[[129 119 136 125 115 151 136 115 122 127]
 [122 124 126 145 123 129 129 123 118 127]
 [123 112 123 140 136 120 147 129 145 131]
 [121 121 130 140 127 109 136 129 130 128]
 [133 104 132 136 118 127 149 128 147 131]
 [128 131 119 132 113 142 137 115 135 120]]
->
[[120 135 115 137 142 113 132 119 131 128]
 [131 147 128 149 127 118 136 132 104 133]
 [128 130 129 136 109 127 140 130 121 121]
 [131 145 129 147 120 136 140 123 112 123]
 [127 118 123 129 129 123 145 126 124 122]
 [127 122 115 136 151 115 125 136 119 129]]

[[148 156 104 127]
 [101 107 136 127]
 [147 139 119 136]]
->
[[136 119 139 147]
 [127 136 107 101]
 [127 104 156 148]]

[[128 126 127]
 [121 121 130]
 [128 131 132]
 [127 134 138]
 [128 128 129]
 [128 124 124]
 [148 155 158]
 [120 119 130]
 [135 137 138]]
->
[[138 137 135]
 [130 119 120]
 [158 155 148]
 [124 124 128]
 [129 128 128]
 [138 134 127]
 [132 131 128]
 [130 121 121]
 [127 126 128]]

[[123 124 134 116 131 135]
 [117 139 118 124 111 134]
 [ 99 131 117 126 114 146]
 [115 143 140 137 123 145]
 [147 126 150 137 152 114]
 [120 125 133 118 127 133]]
->
[[133 127 118 133 125 120]
 [114 152 137 150 126 147]
 [145 123 137 140 143 115]
 [146 114 126 117 131  99]
 [134 111 124 118 139 117]
 [135 131 116 134 124 123]]

[[130 125 149 128 131 114]
 [121 127 117 101 151 130]
 [141 148 131 130 132 125]]
->
[[125 132 130 131 148 141]
 [130 151 101 117 127 121]
 [114 131 128 149 125 130]]

[[101 104 152 129]
 [115 118 151 109]
 [112 146 149 122]
 [109 108 151 149]
 [132 122 156 130]
 [116 121 142 157]
 [105 131 157 119]
 [149 143 109 108]
 [115 133 133 149]
 [102 146 121 148]
 [135 139 114 153]
 [ 99 131 115 112]]
->
[[112 115 131  99]
 [153 114 139 135]
 [148 121 146 102]
 [149 133 133 115]
 [108 109 143 149]
 [119 157 131 105]
 [157 142 121 116]
 [130 156 122 132]
 [149 151 108 109]
 [122 149 146 112]
 [109 151 118 115]
 [129 152 104 101]]

[[138 129 115 137 124 126 138 137]
 [150 119 132 124 112 133 134 125]
 [122 131 133 131 137 126 124 136]
 [109 136 148 122 141 138 112 119]
 [138 131 107 142 123 126 142 137]]
->
[[137 142 126 123 142 107 131 138]
 [119 112 138 141 122 148 136 109]
 [136 124 126 137 131 133 131 122]
 [125 134 133 112 124 132 119 150]
 [137 138 126 124 137 115 129 138]]
---
[[112 128 120 110 127 110]
 [108 130 149 122 131 136]
 [135 128 128 149 117 109]]
->
[[112 120 127]
 [108 149 131]
 [135 128 117]]

[[124 127 122 131 106 126]
 [125 136 114 130 106 148]
 [108 132 139 129 125 120]
 [119 130 125 134 109 134]]
->
[[124 122 106]
 [125 114 106]
 [108 139 125]
 [119 125 109]]

[[138 116  99 128]
 [146 152 116 115]
 [114 148 139 124]
 [156 114 141 119]]
->
[[138  99]
 [146 116]
 [114 139]
 [156 141]]

[[134 134 118 129 127 133 103 125 117 127 118 148]
 [125 124 137 135 125 111 142 126 140 134 143 117]
 [150 141 132 121 136 122 138 108 139 131 139 123]
 [132 134 119 131 122 129 116 139 131 131 120 141]]
->
[[134 118 127 103 117 118]
 [125 137 125 142 140 143]
 [150 132 136 138 139 139]
 [132 119 122 116 131 120]]

[[135 122]
 [146 110]
 [138 117]
 [132 123]
 [143 112]
 [106 151]
 [109 150]
 [137 119]
 [109 150]
 [109 148]
 [130 125]]
->
[[135]
 [146]
 [138]
 [132]
 [143]
 [106]
 [109]
 [137]
 [109]
 [109]
 [130]]

[[139 125 130 126 126 132]
 [134 132 126 140 135 154]
 [129 123 124 138 136 131]
 [132 124 128 122 128 132]
 [129 131 123 124 124 130]
 [128 136 128 129 134 126]
 [136 141 134 127 106 129]
 [140 139 130 121 124 131]
 [125 133 120 123 127 132]
 [126 130 124 122 129 123]
 [134 119 133 138 131 138]
 [128 130 119 124 128 131]]
->
[[139 130 126]
 [134 126 135]
 [129 124 136]
 [132 128 128]
 [129 123 124]
 [128 128 134]
 [136 134 106]
 [140 130 124]
 [125 120 127]
 [126 124 129]
 [134 133 131]
 [128 119 128]]

[[133 124 119 125 141  99 123 131]
 [124 122 135 117 123 112 118 151]
 [127 122 130 118 129 105 118 148]
 [120 128 143 125 110 149 127 140]
 [134 133 116 139 138 136 137 103]
 [128 134 127 138 125 153 137 110]
 [128 122 127 119 133 102 119 144]]
->
[[133 119 141 123]
 [124 135 123 118]
 [127 130 129 118]
 [120 143 110 127]
 [134 116 138 137]
 [128 127 125 137]
 [128 127 133 119]]

[[111 130 120 112 130 124 128 126 133]
 [122 132 120 112 127 129 128 123 129]
 [124 132 134 116 129 144 128 123 117]
 [114 136 130 125 127 113 128 129 144]
 [132 133 114 121 143 146 128 132 136]
 [135 123 140 138 139 140 128 131 126]
 [126 119 133 139 131 128 128 141 128]
 [152 141 123 118 118 121 128 124 136]
 [109 123 113 121 131 124 128 131 130]
 [137 143 133 114 136 148 128 114 128]]
->
[[111 120 130 128 133]
 [122 120 127 128 129]
 [124 134 129 128 117]
 [114 130 127 128 144]
 [132 114 143 128 136]
 [135 140 139 128 126]
 [126 133 131 128 128]
 [152 123 118 128 136]
 [109 113 131 128 130]
 [137 133 136 128 128]]
